Where the symbols take the units:
lb: n>qb, w>lq, a>qq, e>gd, o>rj
sd: n>zg, w>td, a>pz, e>zr, o>pc
ft: n>hs, w>nf, a>jl, e>hd, o>fd
dt: n>zh, w>zt, a>tz, e>rq, o>lj
ff: n>cl, w>qb, a>cg, e>sn, o>ht
nr: n>hp, w>nm, a>mc, e>tt, o>ld
jb: n>qc, w>zr, a>zg, e>lp, o>nc
hf: n>hn, w>zq, a>fp, e>tq, o>jt
nm: n>lf, w>sn, a>cl, e>rj, o>sb
qc: n>zd, w>cm, a>jb, e>bg, o>gh
zd: n>pc, w>lp, a>qc, e>dp, o>zj
lj: n>fm, w>hf, a>ms, e>tz, o>bt
jt: n>jc, w>rq, a>zh, e>fp, o>zf
gp: n>jl, w>zl, a>fz, e>nf, o>zn
ms: n>lj, w>fp, a>jc, e>hn, o>th
sj: n>gn, w>gp, a>fd, e>ft, o>hc
cp: n>br, w>fd, a>tm, e>gn, o>tj
fp: n>hf, w>sr, a>sl, e>dr, o>zh
td: n>fj, w>zf, a>ds, e>th, o>bg
lf: n>tt, w>pq, a>nm, e>fs, o>qz
lg: n>bz, w>jq, a>rn, e>jz, o>md
gt: n>cd, w>tt, a>hp, e>bn, o>bb
hd: n>hq, w>fc, a>md, e>lg, o>jl
bt: n>dl, w>jt, a>th, e>ms, o>td
cr: n>lh, w>mn, a>zc, e>rd, o>dr
dm: n>rq, w>cr, a>zt, e>nj, o>hn
zh: n>jt, w>dm, a>dt, e>sl, o>fm
lp: n>bg, w>dl, a>cm, e>rr, o>zg
nt: n>nc, w>dp, a>pc, e>sd, o>fg
cl: n>nm, w>tj, a>ff, e>pq, o>bn
zm: n>qp, w>ld, a>qr, e>bb, o>nj
rd: n>sg, w>gt, a>cf, e>ql, o>zc
nj: n>sr, w>rd, a>lh, e>qr, o>zt
tj: n>sn, w>gd, a>qb, e>tm, o>mj
sg: n>qr, w>cd, a>rd, e>ld, o>cr
fm: n>zf, w>hn, a>lj, e>dt, o>dl
fd: n>sj, w>fz, a>dn, e>jl, o>gd
fr: n>jr, w>pc, a>mz, e>nc, o>jq
sz: n>bb, w>qz, a>ld, e>nr, o>sg
gh: n>zj, w>sd, a>nc, e>jb, o>fr
lq: n>tg, w>ft, a>gn, e>tc, o>cp
hq: n>gj, w>rn, a>hd, e>bz, o>ft
qb: n>tj, w>tg, a>lb, e>hc, o>fs
fz: n>gp, w>bz, a>gj, e>ls, o>tc
mz: n>fr, w>zd, a>fg, e>nt, o>fh
bc: n>bq, w>jr, a>pg, e>mf, o>bz
fh: n>jq, w>zj, a>mf, e>fg, o>bc
zg: n>jb, w>fj, a>sd, e>cm, o>nt
mf: n>fh, w>gh, a>zb, e>qg, o>pg
bb: n>mn, w>mc, a>sz, e>hp, o>qr
tz: n>dt, w>tq, a>hn, e>dm, o>ms
sl: n>fp, w>nj, a>rq, e>zq, o>dt
ds: n>td, w>fm, a>rr, e>qf, o>lp
bm: n>rr, w>ms, a>dl, e>fm, o>zr
hc: n>tm, w>zn, a>gd, e>fd, o>lb
sn: n>pq, w>hc, a>tj, e>cp, o>cg
qz: n>mc, w>ff, a>sb, e>nm, o>cd
qr: n>zm, w>ql, a>sg, e>sz, o>lh
fg: n>mz, w>qc, a>qg, e>pc, o>mf
zq: n>dr, w>qr, a>sr, e>qp, o>rq
nc: n>gh, w>pz, a>nt, e>zg, o>mz
fc: n>rn, w>mf, a>bq, e>jq, o>ls
hn: n>tz, w>dr, a>hf, e>zt, o>jc
md: n>hd, w>bq, a>nf, e>rn, o>gp
tq: n>zt, w>qp, a>dr, e>cr, o>fp
rr: n>ds, w>lj, a>bm, e>zf, o>cm
th: n>bt, w>zh, a>qf, e>jc, o>ds
dn: n>fd, w>gj, a>zn, e>gp, o>tg
tc: n>zn, w>hd, a>hs, e>gj, o>gn
gn: n>lq, w>jl, a>sj, e>hs, o>tm
jc: n>ms, w>sl, a>jt, e>hf, o>qf
jl: n>ft, w>ls, a>gp, e>md, o>dn
zt: n>dm, w>zc, a>tq, e>lh, o>hf
jr: n>zb, w>nt, a>fr, e>gh, o>jn
nf: n>md, w>bc, a>ls, e>fc, o>fz
cg: n>ff, w>lb, a>mj, e>tj, o>tt
zj: n>qg, w>zg, a>gh, e>qc, o>jr
gd: n>hc, w>tc, a>tg, e>dn, o>qq
tg: n>gd, w>hs, a>lq, e>zn, o>br
qp: n>zc, w>sz, a>zm, e>mn, o>sr
qq: n>lb, w>gn, a>br, e>tg, o>pq
hs: n>tc, w>md, a>ft, e>hq, o>sj
mn: n>cf, w>nr, a>bb, e>gt, o>zm
pz: n>sd, w>ds, a>dp, e>fj, o>zd
pq: n>rj, w>tm, a>sn, e>br, o>ff
gj: n>fz, w>lg, a>hq, e>zl, o>hs
tm: n>cp, w>dn, a>hc, e>sj, o>qb
zr: n>cm, w>th, a>fj, e>dl, o>pz
ht: n>bn, w>fs, a>tt, e>cg, o>nr
zf: n>qf, w>tz, a>fm, e>zh, o>bm
lh: n>nj, w>cf, a>cr, e>sg, o>tq
bn: n>sb, w>mj, a>ht, e>ff, o>hp
bg: n>dp, w>bm, a>lp, e>ds, o>jb
cf: n>rd, w>hp, a>mn, e>cd, o>qp
hp: n>gt, w>lf, a>nr, e>ht, o>sz
tt: n>ht, w>rj, a>lf, e>mj, o>mc
sb: n>qz, w>cg, a>bn, e>cl, o>gt
dl: n>bm, w>jc, a>bt, e>lj, o>fj
dr: n>tq, w>zm, a>zq, e>zc, o>sl
pc: n>nt, w>bg, a>zd, e>pz, o>qg
br: n>qq, w>sj, a>cp, e>lq, o>sn
pg: n>bc, w>fr, a>jz, e>zb, o>lg
rq: n>sl, w>lh, a>dm, e>sr, o>tz
ld: n>sz, w>sb, a>ql, e>mc, o>rd
cd: n>ql, w>ht, a>gt, e>sb, o>mn
fj: n>zr, w>qf, a>td, e>bt, o>dp
zn: n>dn, w>hq, a>tc, e>fz, o>lq
jn: n>jz, w>fg, a>jq, e>fr, o>fc
qg: n>fg, w>jb, a>zj, e>zd, o>zb
fs: n>mj, w>br, a>rj, e>lb, o>nm
jq: n>jn, w>qg, a>fh, e>mz, o>bq
bz: n>zl, w>jn, a>lg, e>pg, o>hd
rj: n>fs, w>cp, a>pq, e>qq, o>cl
rn: n>lg, w>fh, a>fc, e>jn, o>nf
ql: n>ld, w>bn, a>cd, e>qz, o>cf
qf: n>th, w>dt, a>zf, e>jt, o>rr
ls: n>nf, w>pg, a>zl, e>bq, o>gj
mj: n>cg, w>qq, a>fs, e>qb, o>lf
cm: n>lp, w>bt, a>zr, e>bm, o>sd
mc: n>nr, w>cl, a>qz, e>lf, o>ql
dp: n>pz, w>rr, a>bg, e>td, o>qc
zb: n>mf, w>nc, a>jr, e>zj, o>jz
zc: n>cr, w>bb, a>qp, e>cf, o>zq
zl: n>ls, w>jz, a>bz, e>bc, o>hq
sr: n>zq, w>sg, a>nj, e>zm, o>dm
bq: n>fc, w>zb, a>bc, e>fh, o>zl
jz: n>pg, w>mz, a>jn, e>jr, o>rn

The rows follow the links: the fewer symbols apart two units are, the more alike their rows tend to be.

Each row is also shifted at random along 7 hidden directions that mean nothing.

Name the unit of each row.
[93,11,7,39,-27,-50,-7,-74,26,-48,-32,22,-15,26,-46,-22,-40,20,-11,9,-85,23,21,48,-9,-25,-25,38,38,85,25,60,20,-10,-10,-72,41,35,7,17,-43,-17,-113,-14,-30,24,-201,-25,-25,-35,-28,91,47,-9,-37,-25,-36]: bg
[40,-28,46,41,62,38,20,6,-24,51,-5,62,-6,-38,77,-39,44,-80,27,62,18,-84,-4,-47,-6,18,-9,-29,69,7,54,-16,32,-9,72,33,-51,-50,-23,-63,63,-121,-139,-25,52,55,-71,26,17,9,112,-46,-152,4,14,57,-33]: gp
[-40,46,48,54,83,-30,-9,-75,21,-36,-48,14,-76,-21,18,-68,100,-16,24,24,-62,-54,14,-1,27,-10,-24,-8,61,45,35,-16,65,-63,51,-16,34,-10,0,20,72,49,-131,-69,7,89,-123,-19,-36,-69,25,140,-162,-7,49,-20,-45]: zb
[89,-12,-31,11,-151,70,52,61,-43,30,32,30,119,-3,32,62,-74,84,-19,5,42,12,14,-32,-86,26,8,-25,-32,14,-20,29,-85,47,-15,-50,-64,-18,-2,-62,-39,-108,31,82,35,-54,-29,27,66,20,-138,-6,227,14,-58,77,30]: lf
[-59,32,-2,58,-67,-54,45,-133,1,-57,-54,10,96,11,17,29,-32,83,16,36,-137,56,7,25,-65,-12,-49,37,20,76,37,109,-48,-11,26,-50,52,10,0,56,78,-98,-42,-53,1,55,-185,1,-34,-66,-244,99,108,-37,-26,6,-9]: gh
[-12,76,17,4,-51,39,9,15,-35,0,31,41,-98,-88,18,7,59,73,32,46,-13,-3,-23,-7,15,-42,-27,-52,114,39,34,33,91,-109,98,-169,-69,-78,0,-35,-227,55,92,11,69,9,-153,15,-39,-43,-188,102,-42,-41,10,-32,-46]: dn
[121,-21,19,-42,148,-56,-62,10,20,21,8,-12,-12,47,-56,-62,-22,-178,-20,-18,11,-13,-6,42,49,-20,-40,52,9,-37,2,-19,53,-40,-55,128,39,56,-17,15,33,-15,-101,-22,-62,-1,44,-26,-17,63,273,-139,-187,19,-2,-41,-11]: th
[100,-65,-29,-21,103,-20,-12,60,-16,-22,72,-32,-82,19,-36,-26,101,25,-47,-64,6,-56,45,43,-74,-60,57,18,-1,-68,-67,41,-30,85,-83,-10,15,35,12,54,150,-122,88,45,-3,-6,11,-25,-9,14,-239,110,-82,76,36,32,68]: lh
[-47,-12,-12,20,-45,68,38,57,-11,32,-13,-23,129,21,65,20,11,28,-17,-35,89,-49,36,-74,-52,80,36,-39,-120,-45,-55,-93,-112,74,-41,109,-14,2,1,-38,205,-7,-43,37,10,-14,179,14,96,7,64,7,118,48,15,96,57]: tt
[-1,-113,12,102,-69,-5,50,-89,32,-21,-57,65,-37,7,41,7,-45,55,17,62,-75,-21,12,-15,-21,23,78,7,31,102,68,56,-36,157,56,-79,-1,-12,12,-23,44,-132,-149,-33,24,53,-178,16,5,-31,4,35,98,-13,-36,57,-40]: jn
[226,-74,-8,0,60,-35,-26,29,5,-3,35,20,-31,51,-56,-44,-29,-64,-51,-29,-6,-32,40,51,-39,-41,14,48,23,7,-16,47,-1,62,-79,3,15,56,-1,-4,36,-141,-110,43,-38,-15,-111,-28,12,46,44,-2,-34,57,-39,20,8]: dt
[-19,-34,-17,27,140,-30,-64,47,41,-45,39,-18,-254,29,-51,-123,155,11,-61,-111,39,-115,109,38,16,-56,93,-14,25,0,-90,-70,68,59,-77,-85,39,42,37,10,55,89,-116,48,-32,22,-92,-82,9,-33,36,284,-149,118,48,-23,5]: dr
[55,38,-20,-72,73,4,-14,83,-36,-20,75,-69,-36,-18,-42,8,122,51,-23,-63,27,-15,3,28,-46,-50,3,-8,-23,-106,-76,10,-13,-36,-61,6,3,11,7,71,76,24,237,37,8,-27,136,-11,-26,0,-296,93,-79,33,67,-8,75]: cf
[31,-143,-46,-37,83,-59,-51,28,30,-9,64,-2,-195,40,-79,-23,-20,-36,-39,-43,-3,8,10,76,29,-78,97,50,38,-22,-22,60,39,137,-58,-69,14,39,19,33,-96,-76,69,33,-36,-43,-33,-28,-42,63,8,-51,-66,39,-25,-49,7]: hn
[-60,-51,-54,-64,11,8,-21,80,-29,57,76,0,-2,14,-2,21,-62,-53,-24,-32,77,28,-5,10,0,-29,14,9,-2,-62,-34,12,0,27,-36,11,-40,-4,-10,-28,-106,-75,101,60,-3,-74,79,5,16,88,28,-158,10,26,-43,-15,29]: ql
[138,-59,-40,-28,5,-62,0,-14,-24,6,44,15,90,56,-41,23,-111,-46,-37,-7,-54,57,3,69,-80,-57,-39,82,22,-3,1,138,-43,32,-68,11,17,48,-16,30,6,-243,7,29,-33,-35,-115,-4,-15,65,-132,-111,55,11,-80,4,28]: jt
[220,22,11,-25,80,-51,-30,2,-7,-24,26,-10,-5,23,-71,-37,16,-53,-29,-20,-46,-4,12,65,-30,-55,-54,48,39,-7,-9,59,30,-61,-57,13,33,50,-8,42,27,-62,-25,6,-36,4,-95,-27,-32,9,-68,36,-98,18,-1,-23,5]: zf
[104,31,64,25,65,14,36,-32,-26,-7,-25,9,36,-51,42,-6,100,-7,41,63,-53,-53,-35,-27,-35,9,-38,-16,41,-14,53,25,0,-48,65,53,-11,-32,-16,28,165,-72,4,-67,47,78,-8,30,-33,-41,-129,33,-150,-33,67,47,-1]: lg
[-157,-59,0,61,-51,47,70,-25,-6,-2,-33,3,28,-23,94,41,55,104,28,25,-4,-40,4,-69,-52,51,82,-41,-48,-5,9,-11,-95,131,49,3,-16,-44,11,2,189,-74,33,-25,59,42,70,36,27,-41,-150,58,81,2,37,88,31]: sj
[-149,-36,-60,-46,24,-37,-41,27,20,-23,45,-50,-108,32,-52,2,8,37,-33,-79,26,35,25,44,23,-44,61,16,-32,-41,-68,-3,5,59,-64,-47,32,30,24,47,-64,72,135,36,-34,-49,74,-33,-18,18,-68,33,29,37,-2,-58,34]: nj
[-31,60,-28,5,13,2,-35,51,-4,-15,35,-16,-42,23,-18,-59,52,24,-51,-85,50,-41,85,14,-21,-26,-10,-19,-5,6,-84,-50,25,-54,-67,-55,10,25,13,-22,-18,75,-83,70,-23,-16,-82,-55,42,-20,-12,191,13,77,-5,-12,10]: qr
[15,18,19,-6,-17,48,-12,51,-22,25,45,54,-167,-82,9,-12,47,19,27,44,30,-26,-30,-11,56,-38,15,-55,119,26,37,1,116,-61,93,-156,-88,-76,1,-63,-273,65,66,25,63,-9,-109,16,-29,-6,-23,27,-88,-27,5,-37,-56]: gn
[-247,-64,-49,-15,-3,18,1,32,-34,71,59,47,-50,-21,73,11,-44,-38,10,14,58,10,-6,-20,13,-29,27,-18,63,-18,7,21,31,30,51,-56,-66,-62,-12,-62,-150,-115,42,29,44,-31,-34,17,9,60,22,-135,-22,9,-50,-9,-12]: tj
[-9,-56,14,40,72,-61,-17,-75,38,-20,-37,19,-56,35,-13,-47,-10,-60,-2,11,-58,-14,16,27,22,-13,14,40,30,43,33,22,25,49,0,14,49,30,2,19,61,-54,-150,-48,-30,48,-105,-20,-23,-5,126,-1,-81,8,-10,-15,-33]: zg
[-92,6,24,18,17,-1,16,-45,-10,3,-13,26,-49,-52,41,3,38,6,45,59,-43,-3,-39,-13,21,-12,-8,-15,69,17,57,30,45,-31,91,-43,-22,-52,-8,3,-39,-21,36,-51,46,43,-58,23,-43,-24,-69,-12,-91,-46,22,-14,-32]: ls
[-79,27,-31,-42,13,-83,-54,-51,25,-25,9,-13,-51,31,-74,-8,-75,-37,-11,-22,-47,92,-6,77,57,-60,-45,55,38,26,0,50,69,-67,-26,-52,49,36,4,40,-190,67,30,-9,-58,-31,-85,-35,-57,16,35,-42,-3,-22,-46,-113,-30]: bt
[-208,-30,-3,-4,23,-14,-6,-38,-7,29,14,46,-121,-53,43,5,-6,-28,47,62,-21,26,-47,0,65,-41,11,-11,110,19,64,43,90,-17,109,-91,-40,-69,-8,-17,-191,-26,65,-42,47,16,-81,22,-60,10,3,-98,-110,-50,-11,-56,-54]: hd
[-73,11,33,-9,53,-45,-3,-83,46,-37,-78,-61,40,16,-17,16,16,-23,35,12,-51,35,-48,-1,54,42,-4,28,-75,-28,26,-34,-25,7,4,136,79,29,3,86,158,114,42,-101,-37,41,191,8,-43,-26,95,-65,-53,-50,59,-30,8]: pc
[-260,-101,-80,-46,85,-66,-30,-1,2,39,41,-31,34,79,14,0,-75,-99,-35,-66,38,42,25,26,-10,-27,30,58,-51,-75,-53,16,-47,96,-80,104,44,42,-7,30,88,-139,16,14,-48,-41,111,-20,14,91,91,-180,-11,54,-44,-18,51]: zq
[-110,5,-38,-38,56,-40,-42,16,20,-3,8,-54,17,58,-31,-21,-15,-48,-35,-78,40,18,32,22,19,-3,0,27,-71,-48,-67,-49,-15,2,-83,84,55,53,5,30,61,69,-5,13,-61,-30,122,-37,17,28,116,-24,-3,42,-1,-34,32]: zt
[239,-65,70,52,12,24,42,-33,26,-15,-67,16,25,-10,5,6,24,-8,29,68,-44,-55,-39,-30,-8,60,40,1,-24,16,68,-4,-47,93,32,79,4,4,-2,11,188,-53,-75,-60,16,58,51,37,-1,-22,74,-28,-35,-31,45,77,-6]: fh
[-30,108,-40,-29,-25,-12,-18,30,-34,0,38,-22,107,30,-11,-13,-19,6,-43,-64,25,28,54,22,-54,-25,-91,9,-18,-9,-72,0,-10,-123,-70,-1,16,28,-8,-5,-22,12,-22,58,-29,-37,-59,-35,33,1,-93,83,72,41,-37,-18,26]: qp
[-161,3,-49,-41,91,-74,-30,-21,-1,-15,25,-58,28,54,-18,-15,11,-34,-31,-75,-12,32,30,46,-27,-41,-20,50,-39,-62,-62,22,-23,-5,-79,70,69,50,-2,75,119,-39,50,-5,-48,-9,62,-36,-17,20,-81,-2,-46,40,3,-37,49]: fp
[-98,-101,4,83,-49,-6,55,-94,14,15,-59,59,62,14,81,20,-75,-2,27,68,-58,-2,-3,-35,-29,39,37,15,11,66,71,48,-59,126,59,9,-1,-21,-7,-27,98,-184,-147,-49,24,50,-106,30,16,-4,54,-76,78,-20,-44,63,-26]: bq
[-152,-143,-72,-2,46,-34,-40,35,26,28,51,12,-114,66,-7,-38,-54,-52,-52,-69,59,-15,62,26,10,-35,99,27,-6,-10,-53,-6,-1,157,-69,-30,8,32,14,-29,-37,-95,-75,58,-34,-46,-27,-38,33,71,148,-51,17,85,-57,-8,13]: cr
[-40,-71,-21,33,-69,66,35,52,-25,71,14,52,82,11,83,16,-73,-23,-9,13,82,-37,25,-62,-39,49,34,-29,-24,7,-2,-31,-60,87,8,26,-64,-29,-12,-102,18,-137,-113,53,32,-26,3,26,88,51,137,-101,111,34,-55,85,6]: rj
[34,-39,-17,-47,98,-42,-41,26,26,-27,24,-62,-75,37,-70,-18,44,-21,-30,-64,10,-2,7,45,18,-29,42,32,-47,-64,-51,-12,-4,51,-80,53,51,52,14,69,80,46,91,3,-47,-20,131,-29,-24,21,-6,7,-75,34,39,-31,44]: hf
[96,-47,37,19,-114,35,28,-30,37,-13,-53,27,-50,-37,-21,62,-68,58,47,82,-31,41,-78,-18,70,45,58,-16,0,58,83,8,6,73,78,-61,-32,-30,13,-16,-151,92,66,-35,22,-8,39,46,-27,-13,83,-90,104,-87,-3,-6,-46]: fc
[66,9,44,44,-36,49,42,-10,-14,2,-26,34,4,-52,48,12,45,44,34,61,-17,-42,-21,-45,-14,30,5,-39,30,29,47,-1,-4,-2,73,-28,-42,-48,-2,-29,30,-19,-21,-24,56,42,-43,33,3,-39,-59,46,-9,-30,27,48,-21]: fz

From each start, follow one symbol. Which unit do you reach?
Answer with the unit's name.
[-59,-112,28,14,41,38,5,19,32,10,-6,17,-209,-56,20,1,76,17,43,46,28,-54,-50,-37,84,17,135,-46,28,-16,47,-44,43,133,83,-47,-44,-58,18,-10,-45,62,92,-37,51,21,111,33,-31,-1,87,-44,-113,-24,63,3,-23]
e
md
[49,28,-18,-12,-34,53,8,80,-68,86,59,61,120,-7,60,-7,-73,-83,-17,12,79,-20,21,-31,-49,-3,-78,-19,46,-4,-7,4,7,-84,3,11,-82,-33,-34,-110,-94,-153,-104,74,28,-40,-97,12,69,67,78,-109,20,32,-73,45,-7]
e
pq
[82,-35,27,-5,-26,70,20,59,-27,77,13,55,31,-37,51,17,-48,-71,27,63,66,-27,-44,-56,22,38,0,-34,29,-9,50,-28,14,0,61,34,-86,-53,-22,-90,-83,-61,-31,13,45,-18,44,47,34,54,182,-180,-27,-24,-20,43,-25]
o
cp
[-111,53,-69,-35,-42,-23,-16,24,-47,31,61,9,102,34,9,4,-87,-22,-41,-51,28,56,45,29,-55,-46,-80,25,17,-2,-54,47,-5,-87,-53,-33,-8,12,-15,-30,-111,-93,-14,72,-21,-57,-113,-25,30,42,-82,-24,96,37,-86,-26,15]
n
qr
[12,102,34,52,-91,80,40,17,-23,6,-33,23,78,-44,66,-1,47,72,17,22,31,-49,23,-70,-27,59,-38,-70,-11,40,2,-67,-15,-80,49,-26,-41,-45,-3,-64,25,79,-87,14,46,29,-42,14,57,-66,-19,140,77,-2,20,56,-16]
n
gd
[90,-120,-30,-59,127,-41,-57,66,7,36,70,1,-104,46,-59,-38,-32,-130,-41,-43,46,-16,5,52,23,-54,48,48,21,-61,-24,18,33,83,-74,42,0,43,-3,2,-36,-107,9,38,-40,-47,43,-21,-10,102,151,-154,-131,51,-24,-25,17]
a
zt
[-266,-87,-12,68,-60,2,38,-81,29,-1,-49,37,-61,-12,73,24,-25,58,38,46,-31,9,-6,-38,27,27,87,-17,10,58,48,10,-19,129,84,-68,-7,-47,13,-17,-13,-33,-34,-45,36,36,-47,22,-6,-27,25,-14,75,-25,-15,15,-31]
o
gp
[-73,-31,10,-16,13,-52,-1,-85,37,-27,-49,-26,-2,10,-26,37,-41,-13,34,34,-69,68,-60,22,51,8,10,40,-23,-1,47,30,-6,36,24,47,51,13,3,71,17,40,81,-80,-25,18,91,15,-60,-2,35,-114,-11,-65,14,-46,-8]
n
nc
[-67,-16,42,-29,29,50,-3,31,12,43,-20,-7,-57,-53,27,20,27,-50,53,51,60,-13,-79,-58,105,52,37,-44,-15,-51,45,-89,38,4,79,73,-41,-51,-3,-21,-50,137,99,-49,31,-2,235,45,-14,21,218,-167,-109,-56,58,-14,-20]
n
tc
[150,68,63,50,-39,21,26,-47,4,-33,-53,31,11,-43,6,-11,40,40,31,60,-61,-26,-16,-17,1,23,-41,-22,43,69,57,5,29,-72,64,-43,-8,-21,-2,-10,-1,51,-80,-40,26,57,-120,13,-17,-70,-32,111,-16,-44,24,15,-45]
w
fr
[138,34,43,26,-38,89,23,66,-29,50,-4,47,54,-40,54,-11,14,-25,12,41,68,-72,-1,-68,-7,54,-24,-57,14,12,20,-66,7,-46,43,23,-74,-44,-16,-97,-10,-2,-108,28,45,6,-3,28,62,3,134,-11,-9,3,4,67,-22]
o
lb
[27,141,72,-15,28,0,-14,-45,10,-14,-64,-22,45,-42,-9,-13,40,-46,51,46,-28,16,-56,-18,79,36,-101,-15,8,7,49,-61,68,-183,61,75,21,-16,-13,21,-22,205,-11,-82,-6,45,71,12,-40,-49,133,-14,-120,-74,57,-55,-45]
o
bq
[-379,96,-84,-3,-20,-34,-32,-6,-31,21,42,3,49,35,51,-41,-34,-7,-39,-86,43,34,95,11,-28,-44,-77,-3,22,19,-84,-14,29,-121,-36,-63,16,-2,-6,-42,-104,1,-101,61,-19,-26,-159,-57,44,-1,-26,99,66,67,-74,-53,-2]
a
ld
[-132,84,56,21,109,-24,10,-79,5,-28,-64,-39,33,-30,49,-30,132,-23,47,23,-53,-36,-18,-31,16,27,-51,-11,-8,-28,25,-46,12,-93,52,111,53,-16,-11,66,226,76,-19,-111,13,98,82,5,-39,-69,-25,70,-187,-31,98,-4,-1]
w
mz
[20,-67,22,73,-72,-7,46,-88,38,-45,-66,25,-25,-3,10,30,-18,88,26,53,-86,7,-15,-8,-9,28,64,6,-1,75,60,46,-42,121,49,-60,19,-6,18,20,55,-36,-39,-48,17,45,-81,20,-19,-52,-70,56,102,-38,-1,32,-23]
e
qg
